Below are the code and all the weights of a small trained network. Each question names an input and a class and asks about switching units off, where a switched-off unit gives its printed mean instead of its output.

import numpy as np


def w(rows, s, z=0):
    codes = np.array(rows[::2]) - 128.0
    scale = np.full(codes.shape[1], s)
    scale[-1] = z or s
    return codes * scale


def norm(h):
    return h / np.sqrt((h * h).mean(-1, keepdims=True) + 1e-5)


def f(y):
    return np.maximum(y, 0)


def log_softmax(a):
    a = a - a.max(-1, keepdims=True)
    return a - np.log(np.exp(a).sum(-1, keepdims=True))


def net(x, mask):
    res = np.array(x, float).reshape(1, 4) / 4 @ E
    u = 0
    for l in range(4):
        y = f(norm(res) @ A[l][:, :-1].T + A[l][:, -1])
        res = res + np.where(mask[u : u + 9], y, B[l][:, -1]) @ B[l][:, :-1]
        u += 9
    return log_softmax(norm(res)[-1] @ U[:, :-1].T + U[:, -1])


A, B = {}, {}
E = w([
[116,110,25,73,118,179],'x0',
[123,203,231,141,157,241],'x1',
[232,162,80,94,208,175],'x2',
[53,252,64,116,126,79],'x3',
],0.0022)
A[0] = w([
[142,8,87,127,120,120,104],'0.n0',
[136,119,103,126,114,123,64],'0.n1',
[154,91,128,138,139,101,61],'0.n2',
[123,117,110,123,135,113,92],'0.n3',
[149,96,106,144,132,115,20],'0.n4',
[139,130,118,132,123,80,82],'0.n5',
[111,68,117,132,124,91,93],'0.n6',
[163,79,133,125,136,98,11],'0.n7',
[134,82,94,138,115,109,26],'0.n8',
],0.012,0.0012)
B[0] = w([
[198,223,35,104,2,89,255],'0.n0',
[150,122,102,135,124,142,155],'0.n1',
[140,94,141,115,104,139,174],'0.n2',
[133,67,105,165,144,130,155],'0.n3',
[146,150,110,93,109,172,165],'0.n4',
[181,162,166,167,134,109,174],'0.n5',
[143,198,128,58,77,93,201],'0.n6',
[95,98,185,138,136,147,183],'0.n7',
[131,116,68,159,103,133,187],'0.n8',
],0.0078,0.0055)
A[1] = w([
[201,147,139,132,209,138,224],'1.n0',
[122,147,149,151,144,20,30],'1.n1',
[211,124,216,123,155,194,199],'1.n2',
[152,145,126,162,113,5,231],'1.n3',
[154,82,216,147,155,195,2],'1.n4',
[243,126,48,96,125,162,217],'1.n5',
[181,107,127,109,92,125,101],'1.n6',
[190,86,18,120,191,112,228],'1.n7',
[129,121,254,138,101,76,131],'1.n8',
],0.0078,0.00055)
B[1] = w([
[156,151,63,72,39,148,177],'1.n0',
[104,91,98,103,40,106,161],'1.n1',
[163,46,117,218,225,84,199],'1.n2',
[118,129,33,139,45,159,205],'1.n3',
[119,55,226,203,159,80,175],'1.n4',
[85,172,8,76,77,66,253],'1.n5',
[10,136,54,157,129,162,177],'1.n6',
[141,225,3,85,50,95,181],'1.n7',
[225,74,90,141,26,99,183],'1.n8',
],0.0072,0.0074)
A[2] = w([
[131,143,166,119,130,95,144],'2.n0',
[191,153,146,166,85,159,201],'2.n1',
[137,70,183,112,173,116,77],'2.n2',
[145,119,210,163,87,169,160],'2.n3',
[38,193,168,94,121,167,97],'2.n4',
[125,66,186,149,3,131,131],'2.n5',
[150,126,144,102,124,134,49],'2.n6',
[93,188,135,93,127,186,57],'2.n7',
[191,114,149,57,118,72,2],'2.n8',
],0.0068,0.00067)
B[2] = w([
[119,125,98,133,143,154,133],'2.n0',
[32,145,94,80,165,135,198],'2.n1',
[91,88,107,142,181,60,162],'2.n2',
[143,116,43,150,149,168,163],'2.n3',
[148,120,222,108,163,220,150],'2.n4',
[162,217,18,76,167,117,254],'2.n5',
[124,113,116,130,123,123,128],'2.n6',
[178,117,223,84,111,54,165],'2.n7',
[1,170,94,145,174,154,154],'2.n8',
],0.0063,0.0039)
A[3] = w([
[4,117,146,190,5,94,91],'3.n0',
[126,145,171,137,127,50,71],'3.n1',
[198,79,154,135,79,132,93],'3.n2',
[104,204,12,97,85,90,129],'3.n3',
[84,131,180,196,110,146,8],'3.n4',
[123,144,217,114,112,32,97],'3.n5',
[89,70,112,98,158,120,117],'3.n6',
[178,128,137,158,115,80,112],'3.n7',
[154,71,149,166,14,120,105],'3.n8',
],0.0047,0.0015)
B[3] = w([
[171,201,62,79,230,161,157],'3.n0',
[108,115,145,142,95,169,130],'3.n1',
[10,158,121,120,182,144,135],'3.n2',
[80,148,164,113,50,159,255],'3.n3',
[163,100,150,65,99,87,128],'3.n4',
[120,98,125,175,106,167,131],'3.n5',
[115,153,160,168,99,111,132],'3.n6',
[50,99,141,80,156,116,140],'3.n7',
[68,214,96,69,254,124,151],'3.n8',
],0.0084,0.0097)
U = w([
[100,207,40,82,39,120,237],'0',
[127,152,254,94,152,181,4],'1',
[138,46,135,214,227,74,110],'2',
],0.0089,0.0028)

Each question gives the input, the list of numbers given to net, and the class t.
The units are the neurons (one row each of A and B). Each row of codes is followed by its name. A weight is (code - 128) times the scale printed after its matrix; where a second scale follows, it is the last column's (A, B and U).
mask holds one flag per neuron, layer by layer. A switched-off neuron (its flag False) gives its mean, the last column of its row in B, instead of its output. The means were averaged over made-up inputs and are rounded, as every weight is.
A unit's drop is (log p(t) with every unit on - log p(t) with that unit switched off) / (log p(t) with every unit on - log p(t) with every unit switched off).
top k neurons: the k neurons with the biggest drops, biggest first
k most important neurons of layer l: the k neurons of layer l with the biggest drops, biggest first
drop of u: that unit's drop, to one decimal
input [-3,4,-5,-1], class 2: 3 most important neurons of layer 0 -> [0.n0, 0.n6, 0.n8]
input [7,4,-6,1], class 1: 3 most important neurons of layer 1 -> [1.n8, 1.n2, 1.n5]
input [5,7,-6,-2], class 2: top 2 neurons -> [0.n0, 0.n6]
input [-6,3,3,-2], class 2: top 2 neurons -> [0.n0, 1.n2]
input [-8,4,-8,-4], class 2: top 2 neurons -> [0.n0, 1.n4]
input [-3,4,2,7], class 1: top 2 neurons -> [0.n0, 0.n5]
input [8,8,-1,7], class 1: top 2 neurons -> [0.n0, 1.n5]
input [5,5,-3,0], class 2: top 4 neurons -> [0.n0, 0.n6, 0.n8, 1.n5]
input [7,3,-4,5], class 1: top 4 neurons -> [0.n0, 1.n5, 1.n8, 1.n2]
input [8,8,-1,4], class 1: top neuron -> [0.n0]
input [0,4,7,-6], class 2: top 2 neurons -> [1.n2, 0.n0]
input [3,2,-2,0], class 1: 2 most important neurons of layer 1 -> [1.n8, 1.n2]
input [-1,8,2,-8], class 2: drop of 3.n4 -> 0.0
input [-6,0,7,-3], class 2: drop of 0.n0 -> 0.8
input [-6,4,1,-2], class 2: drop of 0.n0 -> 1.0
